Below are the code and all the weights of a small trained network. Each question names an input and a class and asks about switching units off, where a switched-off unit gives its printed mean instead of its output.

import numpy as np


def w(rows, s, z=0):
    codes = np.array(rows[::2]) - 128.0
    scale = np.full(codes.shape[1], s)
    scale[-1] = z or s
    return codes * scale


def f(y):
    return np.maximum(y, 0)


def log_softmax(a):
    a = a - a.max(-1, keepdims=True)
    return a - np.log(np.exp(a).sum(-1, keepdims=True))


def net(x, mask):
    res = np.array(x, float).reshape(1, 7) / 4 @ E
    y = f(res @ A[0][:, :-1].T + A[0][:, -1])
    res = res + np.where(mask, y, B[0][:, -1]) @ B[0][:, :-1]
    return log_softmax(res[-1] @ U[:, :-1].T + U[:, -1])


A, B = {}, {}
E = w([
[176,91,40,191,160,14,214],'x0',
[149,120,121,94,152,132,119],'x1',
[15,29,107,183,195,151,82],'x2',
[242,147,164,247,175,142,54],'x3',
[116,142,129,130,132,113,119],'x4',
[136,121,127,126,126,135,131],'x5',
[129,127,131,134,127,134,139],'x6',
],0.013)
A[0] = w([
[186,118,154,196,126,83,76,159],'neuron 0',
[49,133,184,32,64,170,107,181],'neuron 1',
[168,204,142,139,92,216,112,229],'neuron 2',
[84,116,194,74,92,145,127,186],'neuron 3',
[61,97,103,38,79,105,188,255],'neuron 4',
[114,143,196,145,162,206,46,138],'neuron 5',
[78,136,168,130,125,174,102,144],'neuron 6',
[181,110,42,183,171,39,179,143],'neuron 7',
[142,74,130,210,138,124,40,103],'neuron 8',
[17,6,98,186,231,169,88,153],'neuron 9',
],0.013,0.0093)
B[0] = w([
[151,174,172,79,194,169,131,204],'neuron 0',
[171,65,176,99,199,175,171,230],'neuron 1',
[196,202,159,121,105,149,79,206],'neuron 2',
[198,138,181,64,174,129,184,192],'neuron 3',
[131,111,114,181,104,5,217,235],'neuron 4',
[91,160,59,128,64,209,116,209],'neuron 5',
[151,117,96,90,179,199,134,179],'neuron 6',
[127,108,163,144,138,76,227,239],'neuron 7',
[125,127,97,111,151,178,163,193],'neuron 8',
[106,36,60,173,147,180,119,251],'neuron 9',
],0.014,0.027)
U = w([
[143,148,239,108,141,139,180,253],'0',
[112,72,121,143,215,178,174,150],'1',
[124,194,85,142,45,71,205,100],'2',
[27,48,90,189,109,86,154,28],'3',
[140,187,174,97,104,172,7,61],'4',
[73,134,76,131,113,227,96,142],'5',
],0.012,0.0026)

Each question gives the input, the list of numbers given to net, and the class t.
The units are the neurons (one row each of A and B). Each row of codes is followed by its name. A weight is (code - 128) times the scale printed after its matrix; where a second scale follows, it is the last column's (A, B and U).
mask holds one flag per neuron, in row order. A switched-off neuron (its flag False) gives its mean, the last column of its row in B, instead of its output. The means were averaged over made-up inputs and are rounded, as every weight is.
A unit's drop is (log p(t) with every unit on - log p(t) with that unit switched off) / (log p(t) with every unit on - log p(t) with every unit switched off).
The circuit of an input: a set's keep is (log p(t) with only the set's units on - log p(t) with every unit switched off) / (log p(t) with every unit on - log p(t) with every unit switched off). Starting from all 10 units, units are removed one at a time, each time the one whose removal leaves the highest keep (on an exact tie, the one counted first), for as long as the keep stays at least 0.8.
circuit, biggest first: the units of the circuit, biggest drop first
most important unit: the unit with the biggest drop
top k neurons: the k neurons with the biggest drops, biggest first
drop of u: that unit's drop, to one decimal
input [0,-8,1,3,-1,0,-4], class 5: most important unit	neuron 1
input [0,-8,5,8,6,-5,-2], class 5: circuit, biggest first	neuron 5; neuron 1
input [2,3,-7,0,-5,-5,-1], class 2: top 3 neurons	neuron 1; neuron 3; neuron 0
input [1,1,-5,2,-1,-2,-2], class 0: top 2 neurons	neuron 5; neuron 4
input [6,6,-1,2,0,-3,-8], class 0: top 2 neurons	neuron 9; neuron 4
input [7,-2,0,2,-2,-5,2], class 0: top 3 neurons	neuron 9; neuron 4; neuron 7
input [4,7,3,0,-2,-4,-6], class 3: top 2 neurons	neuron 1; neuron 3
input [-8,4,0,3,-7,6,-2], class 4: top 2 neurons	neuron 2; neuron 9
input [1,-5,5,-7,-2,-1,-6], class 3: top 2 neurons	neuron 4; neuron 0
input [-8,7,-4,6,-5,1,4], class 4: drop of neuron 2	0.1
input [-4,2,-1,-8,-6,6,-2], class 0: top 2 neurons	neuron 9; neuron 3
input [-1,7,8,8,-1,1,-6], class 5: drop of neuron 5	0.3
input [-5,-6,4,4,1,-6,5], class 5: drop of neuron 5	0.1
input [4,-8,-4,-7,7,-3,-4], class 2: most important unit	neuron 9
